Moves between states:
* | fi za zo ba ri vi
qs | mg tj hf zs fh tg
lf | jm gt zr bn fp dl
gq | zb sd rz tq jq ch
jf | zr gn nb pm cr rg
jt | rn nm bn gt gd jm
gz | cq nb ch zb gq mh
gj | zp lz pz sc cd dz
gs | nj rg mh cq gz gh
bn | lf gd jf fp gn fd
ph | dc jz sg qb jm lt
dl | sg lf hm fd zr dt
br | zj zd tg mg qs lz
hm | nt zr cq rg pr nj
zj | mf mh nc br mg hs
tj | ch tq fh rz hc qs
nt | dt fd gs hm rg hb
lz | hs br cd nc tg gj
nm | gl zp gd dz dd jt
zb | gz ng tj gq tq zd
jm | qb jt fd lf bn sg
hs | tp zj sc lz nc zp
fh | zs hc zp tp hs hf
zp | mm hs dd gj sc nm
mf | hc mp lz zj br tp
zs | qs rz mm fh tp dg
pc | cd dg rn rp gl zn
sd | ng dt jq hb nj gq
rn | jz gl lf jt gt qb
sg | mc jm nt dl fd ft
gt | jt dz fp gd hn lf
mc | lt qb dt sg dl cr
mg | br ch dg qs zs nc
ch | zd gq zs tj rz mg
rz | tj jq tp hc mf zs
ft | cr sg hb dt nt ng
jq | tq nj mf gh mp rz
zd | mh zb qs ch tj br
dz | nm gj hn dd pz gt
qb | ph rn dl jm lf mc
gl | rp mm gt nm dz rn
mh | mp gz mg zd ch zj
rg | hm jf gz pr nb gs
zn | pz pc qb jz rn dc
tq | gq hb hc jq gh tj
dc | hn zn mc ph qb gn
hn | gd pz lt dc ph fp
mp | gh cq br mh zd mf
gd | gt dd gn hn dc bn
dd | dz sc dc pz zn gd
rp | pc hf jt gl nm jz
dg | tg zs gl hf mm pc
gh | jq gs zj mp mh hc
dt | ft dl nj nt hm sd
cr | pm mc sd ft dt nb
cq | gs pr zd gz zb mp
hf | dg fh nm mm zp rp
jz | zn rp jm rn jt ph
nj | hb hm mp gs cq jq
hc | rz gh hs mf zj fh
nc | lz mg pc tg dg sc
gn | fp dc cr lt mc jf
fp | bn hn pm gn lt zr
nb | pr cr gq ng sd gz
tg | nc qs rp dg hf cd
ng | nb ft tq sd hb zb
cd | sc tg jz pc rp pz
pr | rg pm zb nb ng cq
fd | dl bn rg zr jf nt
lt | gn ph ft mc sg pm
mm | hf tp dz zp gj gl
tp | fh mf gj hs lz mm
zr | fd fp pr jf pm hm
pz | dd cd ph zn jz hn
sc | gj nc zn cd pc dd
hb | sd nt gh nj gs tq
pm | jf lt ng cr ft pr

The rows follow the links: the fewer symbols apart two states are, the more alike their rows tend to be.

Each row is also shifted at random along 6 hidden directions that mean nothing.

Some states, each with a row of numbers:
lt -> 276 -31 3 8 -78 53 -21 0 29 7 -67 -95 -2 -5 17 -23 6 41 1 24 -65 59 20 -46 -11 13 -117 12 2 11 8 -11 -30 -67 -7 -35 -16 -107 50 51 -17 -36 16 -21 -53 -6
pr -> -257 -42 -138 4 152 -25 72 27 14 -1 -45 23 22 -25 -9 4 -92 -13 52 -85 -48 -25 -12 -34 -19 -55 90 -9 -13 -70 -7 -21 -68 -8 18 28 121 -57 1 -11 66 -33 24 122 -70 23
fp -> -145 -57 -26 30 125 30 98 -36 56 45 -71 -18 -5 -86 -60 -29 -24 -49 92 -37 -38 46 -1 41 41 24 -20 74 -9 -5 -116 -60 8 -36 -25 -27 10 -89 8 -11 -34 -49 -47 85 -61 -43
gl -> -117 15 35 9 -235 8 -66 -36 -120 -283 22 -15 -131 56 27 166 25 -15 -83 -3 77 -22 154 -102 -256 -20 87 56 27 -52 54 -35 -131 57 18 99 121 -22 -13 176 134 89 58 -175 39 163
tq -> -75 -6 -29 -75 -4 15 -171 59 -58 -211 -114 -178 80 74 9 -23 40 17 -66 112 -108 -217 1 -73 -92 -57 42 -97 -24 -109 75 146 -37 -74 -24 64 9 -67 131 129 165 77 179 46 -90 46
tj -> 97 40 -4 -95 -75 13 25 54 -121 98 -5 23 70 66 119 -110 25 52 130 -42 46 68 -45 -66 31 -29 -68 -54 -16 -10 -13 47 -49 -77 -7 110 -23 -12 -43 -31 -11 -47 -43 -60 113 103
hm -> -83 -42 -86 34 97 -24 -63 25 80 -112 -46 -52 -24 12 -7 68 -27 -1 -73 56 -73 -120 -19 -39 -40 -48 83 -53 -7 -50 41 21 -17 -15 -1 -28 34 -10 77 40 83 5 103 101 -134 -44
zn -> 269 -40 6 53 -87 83 6 -70 -16 -135 -22 -8 -86 43 19 92 17 -62 -77 -51 -20 18 90 -29 -148 20 99 9 -52 -29 25 -38 -52 -20 -53 29 70 19 -6 103 92 30 22 -19 12 22
ng -> 237 21 -100 18 56 -53 -14 59 2 -17 10 109 -48 47 58 36 66 -28 42 -72 123 -7 -30 -55 -14 -82 27 -57 37 -19 -13 -66 -103 56 14 16 69 -13 -120 -62 -10 -38 26 27 -9 32
qs -> -236 34 6 54 128 -85 -84 6 40 -131 85 70 -42 34 -87 116 70 -102 -118 15 56 -160 -29 70 -39 -18 205 -41 -2 -19 33 6 44 128 -7 -26 37 169 -40 0 49 103 64 44 -14 -95
dz -> 330 -63 34 15 81 91 35 -121 33 -20 -55 -29 1 -11 -66 4 16 -93 -24 -36 -124 -57 28 68 -33 72 112 -7 -49 -67 -34 27 38 -106 -68 4 -8 68 50 71 67 24 -25 72 35 -48
gj -> 324 36 84 8 -22 23 -9 -7 -43 60 21 96 -35 74 -4 -37 217 -118 95 -104 161 91 -23 40 23 30 -39 6 -10 32 -104 -81 -37 9 -72 3 -30 43 -170 -28 -96 2 -74 -90 132 -30
zp -> -178 4 80 -37 -46 61 -104 -30 -72 -152 -81 -95 10 46 -38 -14 151 -87 -4 29 11 -103 45 11 -82 21 6 -2 -9 -59 -38 44 -27 -51 -66 47 -17 -31 7 111 58 75 56 -39 30 33
zj -> -227 17 1 -33 85 -5 -15 19 -26 2 -9 31 35 53 13 -33 77 -57 55 -13 33 -58 -54 18 24 -19 61 -54 -31 -34 -34 38 6 -36 -45 44 -20 55 -34 -22 24 5 8 40 45 -16
pm -> 27 -37 -37 5 -49 -8 6 7 72 -11 0 -106 14 -57 10 37 -196 136 -97 121 -173 -7 10 -43 -6 7 -18 10 4 14 96 59 52 -33 63 -39 -18 -30 184 49 47 -9 38 26 -125 -5
sc -> 209 48 136 48 -88 -35 -196 -18 47 -139 63 -25 -75 67 -69 100 196 -67 -150 114 71 -101 8 45 -33 38 -1 -24 42 32 34 -3 35 75 -18 -83 -86 112 -9 75 -38 102 55 -112 10 -91
gs -> 174 -2 -46 -59 86 16 4 38 -21 81 -78 2 77 2 59 -116 47 11 115 -2 18 -43 -68 -8 100 -36 -75 -66 7 -29 -57 43 2 -74 -25 34 -53 -54 -24 -73 -25 -64 6 88 5 25
mg -> -4 -9 17 -44 108 50 -84 -18 -6 -2 -68 -39 82 66 -21 -72 124 -80 -3 -6 -60 -142 -59 45 37 16 43 -108 -29 -70 -5 92 27 -100 -81 12 -54 64 8 16 38 39 43 87 47 -53
gt -> -116 -62 -46 5 -19 108 65 -76 -65 -73 -121 -5 -49 -1 10 -3 47 -92 77 -158 -3 22 102 -41 -124 3 17 36 -5 -105 -66 -71 -144 -87 -54 75 120 -116 -64 93 71 -20 -14 13 46 116
zs -> -104 25 -9 28 192 -56 -18 -18 12 -24 47 129 -17 37 -75 40 132 -153 7 -88 94 -110 -54 95 17 -14 165 -41 -2 -41 -49 -29 1 74 -37 -4 35 137 -120 -48 3 47 -3 65 61 -70
mh -> 71 45 -14 -40 74 -69 -93 57 -30 -49 11 37 8 83 10 -2 140 -53 66 5 86 -97 -73 -32 7 -50 50 -77 33 -59 -33 23 -62 0 -8 53 -2 40 -56 4 15 16 41 -10 26 13
dg -> -11 14 66 -26 25 47 50 -28 -58 55 -11 27 43 -5 -23 -81 47 -60 66 -47 42 24 -5 79 39 40 -2 21 -41 10 -65 12 55 -12 -59 29 -36 30 -53 -43 -32 13 -56 10 91 -13
hn -> -132 -61 -20 70 182 10 84 -108 103 30 -19 42 -34 -101 -128 43 -34 -95 -19 -62 -59 -40 24 109 28 53 73 65 20 -37 -60 -59 38 13 -5 -70 42 25 -2 -13 -26 2 -49 110 -31 -74

From each start, follow one symbol. Which state do you reach?
Answers are names.
new walk
153 51 -29 33 34 -122 -32 110 25 -43 116 32 3 24 -13 71 -79 43 -108 55 31 -14 -47 12 -4 -55 114 -18 -48 75 90 25 62 160 47 -35 36 89 19 -55 32 52 66 16 -79 -90
za sd
new walk
-154 0 8 -61 19 50 -103 -31 -94 -115 -89 -24 27 76 7 -42 168 -93 24 -40 33 -159 20 -12 -74 -16 35 -76 22 -120 -15 53 -77 -73 -60 85 15 -1 -53 67 71 53 59 13 83 86
fi zs
new walk
91 -21 122 -34 39 86 -194 -92 48 -90 -111 -156 43 41 -104 -48 227 -93 -53 122 -103 -229 -13 66 23 80 -53 -70 49 -90 -34 92 43 -155 -82 -43 -146 28 86 133 -1 78 60 8 21 -67
za tg
new walk
84 15 -11 -25 81 -39 -83 50 41 -9 -31 -33 50 2 13 -47 32 23 -10 113 -2 -120 -71 17 84 -33 -31 -69 13 -2 2 73 70 -12 -8 -21 -97 3 39 -55 -15 -8 64 84 -66 -49
fi gs
new walk
-12 2 6 -87 -151 107 29 -19 -203 -98 -68 -54 56 35 64 -57 -48 9 8 -83 -9 0 113 -43 -151 -10 35 3 -57 -65 43 64 -65 -40 -32 151 85 -66 -7 75 135 49 27 -43 110 176
zo pc
new walk
313 -5 34 -76 85 105 19 -61 -89 93 -97 29 82 37 13 -153 153 -108 127 -114 29 -47 -28 65 55 31 -24 -57 -18 -67 -88 47 -2 -126 -95 70 -55 17 -101 -40 -25 -12 -59 61 159 30
za br
new walk
249 -20 -26 36 24 -20 -40 25 104 22 -5 -17 -33 8 45 25 9 46 -21 94 -26 -12 -51 -36 55 -15 -52 -53 20 32 6 4 26 -38 1 -59 -81 6 51 -26 -34 -57 26 34 -85 -63
ri nt
new walk
68 30 49 -33 -50 27 -98 -21 -58 -45 -4 -7 28 52 3 -23 90 -20 -68 9 24 -111 13 20 -24 2 2 -66 23 -32 50 61 8 -5 -24 19 -32 54 -23 18 18 63 36 -21 81 28
vi mm
new walk
-205 12 -9 27 -92 -82 -4 26 66 9 57 -21 -56 -60 18 61 -90 121 -20 104 5 61 6 -63 20 -10 -100 62 84 53 25 -41 -6 42 102 -53 -26 -51 67 6 -58 -35 -11 -84 -89 17
zo pr
new walk
254 6 -74 -64 65 8 -7 58 -82 -27 -41 -36 88 76 12 -50 -15 -19 38 -76 -69 -49 -32 -44 -50 -49 107 -66 -71 -85 39 73 -60 -52 -20 88 97 -18 11 43 118 29 57 51 9 41
fi jq
new walk
-70 -22 -81 26 -71 -31 -23 48 8 -149 -13 -23 -76 24 83 100 -67 60 -52 48 0 -6 37 -113 -106 -71 50 -19 -6 -13 51 -18 -77 21 29 30 72 -57 42 56 98 -14 79 -8 -108 56
ri hm
new walk
97 -14 -132 73 127 -78 12 49 46 -80 23 107 -83 34 17 118 12 -67 -5 -78 68 -23 -22 -42 -65 -81 154 -31 -11 -26 -4 -85 -92 86 3 -2 130 23 -81 -26 54 -18 49 76 -67 -27
ri nb
new walk
131 -1 -39 46 19 -43 25 21 37 13 5 72 -89 4 6 45 92 -46 106 -67 119 89 -16 -47 -2 -32 -39 45 50 8 -91 -137 -110 25 12 -16 52 -67 -106 -6 -69 -64 -39 -52 -18 12
vi ft
new walk
312 -10 20 108 96 -44 81 -30 120 111 62 126 -84 -74 -43 40 28 -60 26 -22 109 104 -34 91 109 33 -28 67 16 99 -97 -130 65 97 -8 -105 -52 49 -94 -122 -148 -59 -96 35 -22 -128
za gt
new walk
173 14 11 12 -54 34 72 -8 -117 -98 33 39 -16 43 -16 51 -40 -76 -29 -136 36 62 84 14 -156 -6 174 48 -107 -3 22 -20 -35 87 -39 82 150 39 -60 53 119 77 9 -29 62 35
zo dz
